[[139 122 121 134 112 128]
 [102 122 145 125 129 123]
 [138 124 154 133 139 135]] | 139

[118 147 122 153 117 152] | 118

[128 106 142 136 121 111 141] | 128

[112 104 122 126 126 118 137] | 112

[108 130 141 102] | 108

[[137 156 145 117 111 134 138]
 [150 135 131 135 125 144 106]
 [138 134 122 114 143 140 152]] | 137
---
[[136, 131, 121, 126], [136, 133, 121, 150], [113, 132, 116, 125]]: 150
[[129, 149, 110, 134, 144, 134, 145], [132, 145, 116, 146, 132, 138, 153]]: 145
[[118, 99, 147, 135, 152], [115, 107, 147, 129, 141]]: 152
[[125, 133, 135, 115, 135, 154, 115], [125, 135, 134, 111, 141, 148, 111]]: 115
[[141, 125, 138, 118, 145, 119, 105], [142, 140, 149, 131, 134, 114, 144], [148, 113, 126, 106, 109, 139, 152]]: 144
[[129, 129, 128, 157, 128, 130, 130], [128, 130, 139, 128, 128, 129, 148], [132, 133, 148, 129, 129, 129, 129]]: 148
---
126	121	128	114	129
128	130	133	119	106
130	126	123	135	130
result: 128

127	133	130	131	128	117
132	128	129	151	129	126
126	129	126	142	129	130
result: 130

109	136	151	114	119	122
135	140	138	139	144	138
116	134	135	121	133	129
result: 151

121	116	116	119	136	133	138
134	121	104	126	130	125	120
113	126	135	115	125	138	133
result: 116

104	133	128	124	156
114	117	126	128	136
129	131	134	141	139
result: 128

106	121	146	125	144	142	134
110	119	111	118	118	138	111
110	124	146	133	149	142	131
result: 146

156	133	129	136
141	155	140	145
126	138	113	105
result: 129

110	146	109	124
125	127	150	123
139	112	141	114
result: 109

123	120	106	145	135
129	129	128	126	124
132	120	121	136	127
result: 106

132	122	119	121	125
135	136	132	137	122
105	115	100	107	157
result: 119
---
[[137 150 122 132 142]
 [114 143 120 143 112]] -> 132

[[122 120 144 125 130 126]
 [136 134 155 134 150 137]] -> 125

[129 123 111 144 128 109 150] -> 144

[149 129 155 121] -> 121

[133 150 108 128] -> 128

[[158 124 122 136 143 144]
 [132 148 142 138 143 108]] -> 136

[147 116 145 116  99 125 122] -> 116

[150 112 132 111 119 136 118] -> 111
---
[[131 125 121 132 125 118]
 [140 120 105 147 125 104]
 [136 120 119 143 125 111]]: 136

[152 142 139 137]: 152

[128 141 122 112 154 123 103]: 128

[[152 129 107 148 117 113 122]
 [133 132 125 125 111 115 120]
 [125 137 115 102 131 135 131]]: 125

[[133 109 131 146 117 100 154]
 [136 121 146 117 107 141 148]]: 136

[[115 100 133 123]
 [132 132 120 134]]: 132

[104 145 135 127  99 120]: 104

[109 128 104 131 127 132 124]: 109

[[142 101 141 129]
 [110 145 104 130]]: 110

[[154 150 151 141]
 [124 115 100 147]]: 124
---
Q: (126, 131, 133, 104, 121)
A: 133, 133
Q: (104, 114, 124, 136, 127, 130, 129)
A: 136, 136
Q: (135, 144, 121, 139, 152)
A: 121, 152
Q: (137, 156, 108, 117, 157)
A: 108, 157
Q: (123, 136, 116, 104, 119)
A: 116, 136
Q: ((119, 116, 154, 138, 145, 109, 152), (117, 128, 151, 128, 133, 127, 142), (123, 130, 137, 126, 128, 131, 132))
A: 128, 154
---
[[129 104 123 123 135]
 [ 99 111 130 105 149]
 [108 111 124 131 139]] -> 149

[113 143 105 129] -> 143

[118 132 153 141 148 143 113] -> 153

[[152 132 140 124 100]
 [128 102 120 108 131]] -> 152

[131 105 124 117 123 122] -> 131

[150 126 117 129 124] -> 150
---
[[125 142 133 121]
 [135 140 152 114]] result: 142

[[116 113 142 115 141 124  99]
 [101 103 126 139 135 132 149]] result: 113

[[148 128 114 126 123 148 107]
 [101 114 120 129 121 156 101]] result: 128

[[117 149 136 119 101 152 143]
 [124 157 150 101 100 112 111]] result: 149

[[135 136 107 102 137 145]
 [112 117 132 125 117 142]] result: 136

[[133 111 124 132 143 109]
 [123 121 106 115 139 118]] result: 111
---
[141, 157, 133, 133, 120, 118] 157, 118
[113, 154, 131, 133, 114] 154, 113
[[140, 152, 122, 119, 149, 112], [123, 137, 114, 128, 150, 133]] 152, 112
[134, 126, 151, 138] 151, 126
[128, 139, 121, 140, 99, 132] 140, 99
[[150, 108, 134, 111], [135, 154, 142, 109]] 154, 108
---
[138 126 142 152 156 119] out 152
[128 118 103 109 115 106] out 109
[134 122 125 101 132 126] out 101
[158 149 123 144 103 112] out 144
[106 127 117 151 109 149] out 151
[130 127 152 122 133 128] out 122
[119 122 154 140 126 132] out 140
[152 118 134 142 154 126] out 142
[105 106 150 107 130 123] out 107
[116 121 129 105 119 110] out 105
---
[133 124 122 141 148 101 121] -> 133

[[110 117 112 123]
 [123 121 152 119]
 [116 128 129 146]] -> 116

[101 116 121 138] -> 101

[[124 117 144 143 138 151 102]
 [136 151 101 107 115 109 157]] -> 136

[108 137 122 126 106 108 123] -> 108

[[125 131 139 123 122 139 142]
 [138 125 140 131 140 154 126]] -> 138

[151 143 135 134 103 130] -> 151

[127 133 128 102] -> 127
---
130,131,115,148,123,132,137
127,138,131,141,123,124,151
121,131,132,129,123,120,138
-> 132

136,127,125,128,126,125
113,139,141,103,147,149
114,137,144,111,146,150
-> 144

134,126,103,117
138,136,108,122
108,117,103,148
-> 103

121,115,135,108
134,122,149,119
146,141,109,134
-> 109

125,104,142,139,133
122,111,144,138,139
134,147,101,109,117
-> 101

119,132,143,138,112,121,119
121,127,120,127,115,117,151
149,113,149,115,135,114,121
-> 149
---
[[141 122 123 113 120 140 138 137 137 113 118 110 131 115]
 [142 132 129 129 119 134 128 137 156 123 122 128 120 126]
 [136 114 136 124 105 137 146 140 136 108 105 130 121 147]
 [126 121 147 128 142 128 141 106 107 126 128 128 145 147]
 [133 130 134 118 131 142 145 122 131 114 127 123 142 133]
 [133 141 114 132 138 123 109 136 141 149 148 123 121 106]
 [142 122 133 115 129 140 141 132 143 110 117 118 141 123]
 [134 130 131 109 140 138 134 121 131 111 132 111 147 126]]
123

[[134 139 135 136 132 156 128 155 131 134 123 132 133]
 [154 121 114 118 153 142 128 142 121 114 128 153 155]
 [131 127 127 127 131 113 128 114 155 130 118 130 129]
 [139 134 123 131 140 113 128 113 107 126 130 140 140]
 [116 138 142 139 115 140 128 139 121 139 137 117 116]
 [146 134 131 131 144 135 128 135 131 132 116 143 146]
 [139 141 139 140 139 104 128 103 109 141 140 140 139]]
135

[[130 126 129 131 105 128 105 131]
 [140 142 140 105 117 128 116 135]
 [133 128 131 124 150 128 150 101]
 [123 126 124 117 145 128 145 147]
 [117 117 118 147 112 128 114 135]
 [124 125 124 114 131 128 131 131]
 [113 112 114 118 158 128 158 144]
 [139 142 140 112 116 128 116 139]
 [124 128 126 125 105 128 106 136]]
129

[[122 126 129 137 128 126 132 130]
 [109 133 118 121 111 113 124 135]
 [153 124 138 128 146 145 128 119]
 [125 130 125 124 124 125 126 129]
 [114 135 117 111 110 114 119 133]
 [125 134 120 108 117 122 118 129]
 [124 122 134 151 136 130 139 129]
 [143 131 128 110 131 134 120 123]
 [131 135 122 104 119 125 116 127]
 [121 122 132 150 133 129 139 130]
 [151 124 138 129 145 144 129 120]
 [133 127 130 129 132 132 129 126]]
129

[[141 133 115 135 129 133 137 131]
 [116 122 138 123 128 123 125 125]
 [124 150 134 114 112 117 142 136]
 [130 133 130 126 123 131 117 131]
 [124 128 121 122 140 125 123 133]
 [128 129 120 127 135 127 131 131]
 [133 132 114 128 137 128 135 134]
 [125 130 137 121 122 131 103 130]]
115
---
[[136 124 119 106 143 134 114]
 [130 121 123 131 127 127 131]
 [103 116 110 113 113 130 128]] -> 143

[[134 155 147 101 115 156 113]
 [118 140 124 103 109 136 123]
 [152 106 143 107 116 126 156]] -> 115

[[116 125 118 105 108 105 150]
 [134 133 133 153 152 153 104]
 [122 121 123 118 111 117 141]] -> 108

[[151 126 144 135 132 127 126]
 [110 138 124 129 134 126 133]
 [128 124 124 126 127 129 125]] -> 132

[[136 136  98 124 143 137 105]
 [130 131 145 126 114 131 149]
 [122 122 127 128 131 123 123]] -> 143

[[ 99 141 139 130 152  99 137]
 [130 144 125 154 118 133 121]
 [136 141 131 148 141 152 149]] -> 152

[[151 109 118 109 128 134 147]
 [108 115 136 139 136 130 140]
 [124 132 109 119 130 138 147]] -> 128
---
[[120 129 125 141 115 123]
 [121 129 126 110 133 158]
 [130 125 127 118 126 138]] | 126

[[120 118 141 143 120 115]
 [ 99 110 101 100 105 128]] | 101

[[140 117 133 123 133]
 [138 113 102 142 120]] | 102

[[127 128 105 125 147 146 113]
 [113 128 144 125 126 125 122]] | 144

[[122 129 127 109]
 [125 134 130 102]] | 130

[[117 125 121 135 119 122 121]
 [125 133 134 123 127 137 127]
 [101 129 120 140 115 127 111]] | 134

[[149 128 147 121]
 [151 143 121 117]] | 121
